Here is a tiny trained network, its code and every weight. The questions are about switching its units off for an input and a target symbol, where a switched-off unit gives its printed mean instead of its output.

import numpy as np


def w(rows, s, z=0):
    codes = np.array(rows[::2]) - 128.0
    scale = np.full(codes.shape[1], s)
    scale[-1] = z or s
    return codes * scale


def f(y):
    return y / 2 * (1 + np.tanh(0.7978845608 * (y + 0.044715 * y**3)))


def softmax(a):
    e = np.exp(a - a.max(-1, keepdims=True))
    return e / e.sum(-1, keepdims=True)


def log_softmax(a):
    a = a - a.max(-1, keepdims=True)
    return a - np.log(np.exp(a).sum(-1, keepdims=True))


def net(x, mask):
    ids = ['αγηθλμξπστφψω'.index(c) for c in x.split()]
    T = len(ids)
    res = E[ids] + P[:T]
    u = 0
    for l in range(2):
        r = res
        for j in range(2):
            rows = slice(4 * j, 4 * j + 4)
            q, k, v = (r @ M[l][rows].T for M in (Q, K, V))
            z = softmax(np.where(np.tri(T) > 0, q @ k.T / 4**0.5, -1e9)) @ v
            o = O[l][rows]
            res = res + np.where(mask[u + j], z, o[:, -1]) @ o[:, :-1]
        u += 2
        y = f(res @ A[l][:, :-1].T + A[l][:, -1])
        res = res + np.where(mask[u : u + 16], y, B[l][:, -1]) @ B[l][:, :-1]
        u += 16
    return log_softmax(res[-1] @ U[:, :-1].T + U[:, -1])


Q, K, V, O, A, B = {}, {}, {}, {}, {}, {}
E = w([
[167,179,69,3],'α',
[132,46,92,75],'γ',
[202,224,188,79],'η',
[64,82,88,167],'θ',
[214,97,98,222],'λ',
[110,47,206,152],'μ',
[230,72,42,104],'ξ',
[147,150,185,148],'π',
[123,150,170,170],'σ',
[110,47,207,148],'τ',
[150,152,194,153],'φ',
[154,152,168,74],'ψ',
[145,147,175,143],'ω',
],0.021)
P = w([
[1,161,42,120],'0',
[78,157,78,151],'1',
[105,150,114,145],'2',
[135,141,145,138],'3',
[161,128,167,132],'4',
[188,118,189,135],'5',
[208,108,206,129],'6',
],0.008)
Q[0] = w([
[163,64,97,146],'L0H1',
[2,237,221,50],'L0H1',
[204,200,90,137],'L0H1',
[164,101,126,116],'L0H1',
[180,2,77,109],'L0H2',
[94,126,90,158],'L0H2',
[97,52,48,116],'L0H2',
[177,196,119,97],'L0H2',
],0.0077)
K[0] = w([
[123,53,195,78],'L0H1',
[86,139,179,170],'L0H1',
[229,151,152,108],'L0H1',
[170,254,195,73],'L0H1',
[139,31,62,169],'L0H2',
[140,201,137,215],'L0H2',
[88,36,45,149],'L0H2',
[180,156,86,100],'L0H2',
],0.0062)
V[0] = w([
[68,96,127,121],'L0H1',
[175,155,170,39],'L0H1',
[177,126,162,83],'L0H1',
[19,209,72,62],'L0H1',
[83,147,160,98],'L0H2',
[173,73,182,2],'L0H2',
[140,99,170,196],'L0H2',
[136,247,58,199],'L0H2',
],0.0066)
O[0] = w([
[150,69,161,149,36],'L0H1',
[109,134,121,78,254],'L0H1',
[24,192,129,201,204],'L0H1',
[130,92,102,123,133],'L0H1',
[215,105,61,203,98],'L0H2',
[58,206,116,156,239],'L0H2',
[44,94,3,25,83],'L0H2',
[92,127,162,130,174],'L0H2',
],0.006,0.0013)
A[0] = w([
[156,162,110,112,62],'L0N1',
[129,201,136,185,202],'L0N2',
[148,204,136,89,131],'L0N3',
[146,100,91,125,78],'L0N4',
[117,165,113,166,163],'L0N5',
[179,174,88,92,75],'L0N6',
[150,117,84,91,5],'L0N7',
[135,124,142,131,125],'L0N8',
[8,111,126,144,1],'L0N9',
[162,98,88,130,77],'L0N10',
[144,102,106,93,48],'L0N11',
[142,115,157,169,187],'L0N12',
[153,164,76,116,90],'L0N13',
[92,129,147,75,198],'L0N14',
[166,146,77,163,106],'L0N15',
[78,150,41,108,106],'L0N16',
],0.017,0.0051)
B[0] = w([
[85,122,168,169,160],'L0N1',
[79,137,101,72,243],'L0N2',
[115,129,94,155,254],'L0N3',
[111,146,135,127,147],'L0N4',
[116,126,108,94,157],'L0N5',
[115,72,154,173,204],'L0N6',
[147,62,171,122,143],'L0N7',
[111,129,90,138,137],'L0N8',
[178,36,166,139,145],'L0N9',
[93,139,104,113,158],'L0N10',
[91,98,152,108,135],'L0N11',
[177,109,101,138,205],'L0N12',
[105,91,129,175,168],'L0N13',
[157,96,91,101,175],'L0N14',
[119,115,87,140,158],'L0N15',
[158,1,98,102,158],'L0N16',
],0.011,0.0085)
Q[1] = w([
[93,1,42,62],'L1H1',
[148,144,64,88],'L1H1',
[169,132,14,208],'L1H1',
[170,146,144,169],'L1H1',
[181,194,78,118],'L1H2',
[69,177,250,121],'L1H2',
[24,119,75,164],'L1H2',
[185,109,91,143],'L1H2',
],0.0086)
K[1] = w([
[196,178,134,195],'L1H1',
[227,115,219,91],'L1H1',
[3,85,210,75],'L1H1',
[85,145,123,95],'L1H1',
[142,82,101,85],'L1H2',
[71,248,95,176],'L1H2',
[3,72,107,122],'L1H2',
[176,94,204,128],'L1H2',
],0.0075)
V[1] = w([
[88,136,128,203],'L1H1',
[137,139,212,201],'L1H1',
[126,148,207,61],'L1H1',
[196,197,162,177],'L1H1',
[188,124,116,154],'L1H2',
[63,86,220,86],'L1H2',
[166,166,154,145],'L1H2',
[129,112,89,254],'L1H2',
],0.0096)
O[1] = w([
[122,177,151,219,138],'L1H1',
[171,150,164,115,55],'L1H1',
[53,110,174,111,25],'L1H1',
[63,125,88,178,2],'L1H1',
[146,113,163,2,128],'L1H2',
[66,210,233,81,163],'L1H2',
[74,86,112,162,14],'L1H2',
[199,194,138,158,228],'L1H2',
],0.007,0.0083)
A[1] = w([
[164,178,116,118,159],'L1N1',
[129,51,168,187,11],'L1N2',
[161,5,129,136,162],'L1N3',
[130,69,102,190,104],'L1N4',
[106,50,113,186,108],'L1N5',
[129,137,81,135,144],'L1N6',
[184,134,91,177,227],'L1N7',
[73,66,118,160,115],'L1N8',
[153,96,118,69,95],'L1N9',
[130,125,110,164,132],'L1N10',
[103,163,54,131,174],'L1N11',
[149,129,130,164,224],'L1N12',
[73,140,149,121,254],'L1N13',
[169,136,127,196,94],'L1N14',
[159,92,124,207,14],'L1N15',
[125,91,82,115,125],'L1N16',
],0.014,0.0089)
B[1] = w([
[99,142,174,136,177],'L1N1',
[254,189,71,130,158],'L1N2',
[98,161,158,142,252],'L1N3',
[125,132,167,125,166],'L1N4',
[166,143,174,122,163],'L1N5',
[177,152,156,170,152],'L1N6',
[109,104,129,179,237],'L1N7',
[190,157,120,117,137],'L1N8',
[154,180,129,134,166],'L1N9',
[75,130,146,114,139],'L1N10',
[111,117,16,141,174],'L1N11',
[58,68,161,170,188],'L1N12',
[119,62,149,28,152],'L1N13',
[116,158,73,47,155],'L1N14',
[139,148,145,60,153],'L1N15',
[169,141,138,103,154],'L1N16',
],0.0098,0.017)
U = w([
[92,250,140,154,3],'α',
[186,153,106,52,103],'γ',
[64,174,105,128,89],'η',
[175,110,199,161,142],'θ',
[194,135,48,196,99],'λ',
[88,158,163,129,91],'μ',
[123,204,125,133,52],'ξ',
[139,37,120,119,183],'π',
[26,5,227,191,186],'σ',
[101,152,149,127,89],'τ',
[131,32,126,108,213],'φ',
[198,97,54,97,150],'ψ',
[144,40,116,122,181],'ω',
],0.011,0.0038)

Each question gives the input, a string of symbols that net reads in full, and the target symbol t.
The units are the heads (4 rows each of Q, K, V and O) and the neurons (one row each of A and B). Each row of codes is followed by its name. A weight is (code - 128) times the scale printed after its matrix; where a second scale follows, it is the last column's (O, A, B and U).
mask holds one flag per unit, layer by layer, with each layer's heads first. A switched-off unit (its flag False) gives its mean, the last column of its rows in O or B, instead of its output. The means were averaged over made-up inputs and are rounded, as every weight is.
A unit's drop is (log p(t) with every unit on - log p(t) with that unit switched off) / (log p(t) with every unit on - log p(t) with every unit switched off).
The circuit of an input: a set's keep is (log p(t) with only the set's units on - log p(t) with every unit switched off) / (log p(t) with every unit on - log p(t) with every unit switched off). Starting from the 12 units with the biggest drops (on a tie, the unit counted first), units are removed one at a time, each time the one whose removal leaves the highest keep (on an exact tie, the one counted first), for as long as the keep stays at least 0.8.
circuit, biggest first: the units of the circuit, biggest drop first
unit that matters most: the unit with the biggest drop
top k neurons: the k neurons with the biggest drops, biggest first
top k neurons in layer l: the k neurons of layer l with the biggest drops, biggest first
heads that matter: for each layer, one digit per head in row order, 1 if its drop is at least 0.15 and else 0, layers parted by /
input σ λ τ γ, target γ: heads that matter -> 01 / 01
input ω λ ξ ψ, target λ: heads that matter -> 10 / 01
input η ω θ η λ λ π, target λ: circuit, biggest first -> L1H2, L0N12, L1H1
input λ α α, target σ: circuit, biggest first -> L0N6, L0N1
input λ λ α σ, target λ: circuit, biggest first -> L1H2, L1H1
input λ λ λ ω, target λ: circuit, biggest first -> L1H2, L1H1
input μ φ γ γ σ, target γ: heads that matter -> 00 / 11
input λ γ λ γ μ ξ λ, target γ: top 2 neurons -> L0N3, L0N11
input σ γ λ λ ψ τ, target θ: heads that matter -> 00 / 01
input ω τ η μ, target θ: circuit, biggest first -> L1N2
input π ψ α ω τ γ α, target σ: top 2 neurons in layer 0 -> L0N3, L0N6
input ω ψ ξ η θ α, target θ: top 2 neurons -> L0N6, L0N16
input μ λ η ψ, target λ: top 2 neurons in layer 1 -> L1N3, L1N11
input σ ξ λ ψ ω, target λ: top neuron -> L1N3
input ψ ω θ λ α σ, target λ: top 2 neurons -> L0N2, L1N3
input τ φ ξ, target θ: heads that matter -> 00 / 00
input λ μ ψ α τ ξ, target θ: heads that matter -> 01 / 00
input σ ξ ξ, target σ: heads that matter -> 01 / 01
input σ φ σ λ φ, target σ: heads that matter -> 01 / 11
input τ α α η α γ, target γ: unit that matters most -> L0N2
input θ φ θ σ θ ψ, target σ: top 2 neurons in layer 1 -> L1N2, L1N11
input σ ξ μ ω η η, target η: heads that matter -> 11 / 00
input ψ λ φ, target λ: heads that matter -> 00 / 01
input η ψ φ, target η: top 2 neurons -> L0N2, L0N6
input α λ θ λ, target θ: heads that matter -> 01 / 11
input θ ψ ξ τ, target θ: heads that matter -> 00 / 00
input γ μ ξ θ, target θ: unit that matters most -> L0N9
input φ θ μ, target θ: top 2 neurons in layer 0 -> L0N2, L0N3
input η γ σ λ φ θ α, target θ: top 2 neurons -> L0N6, L1N2
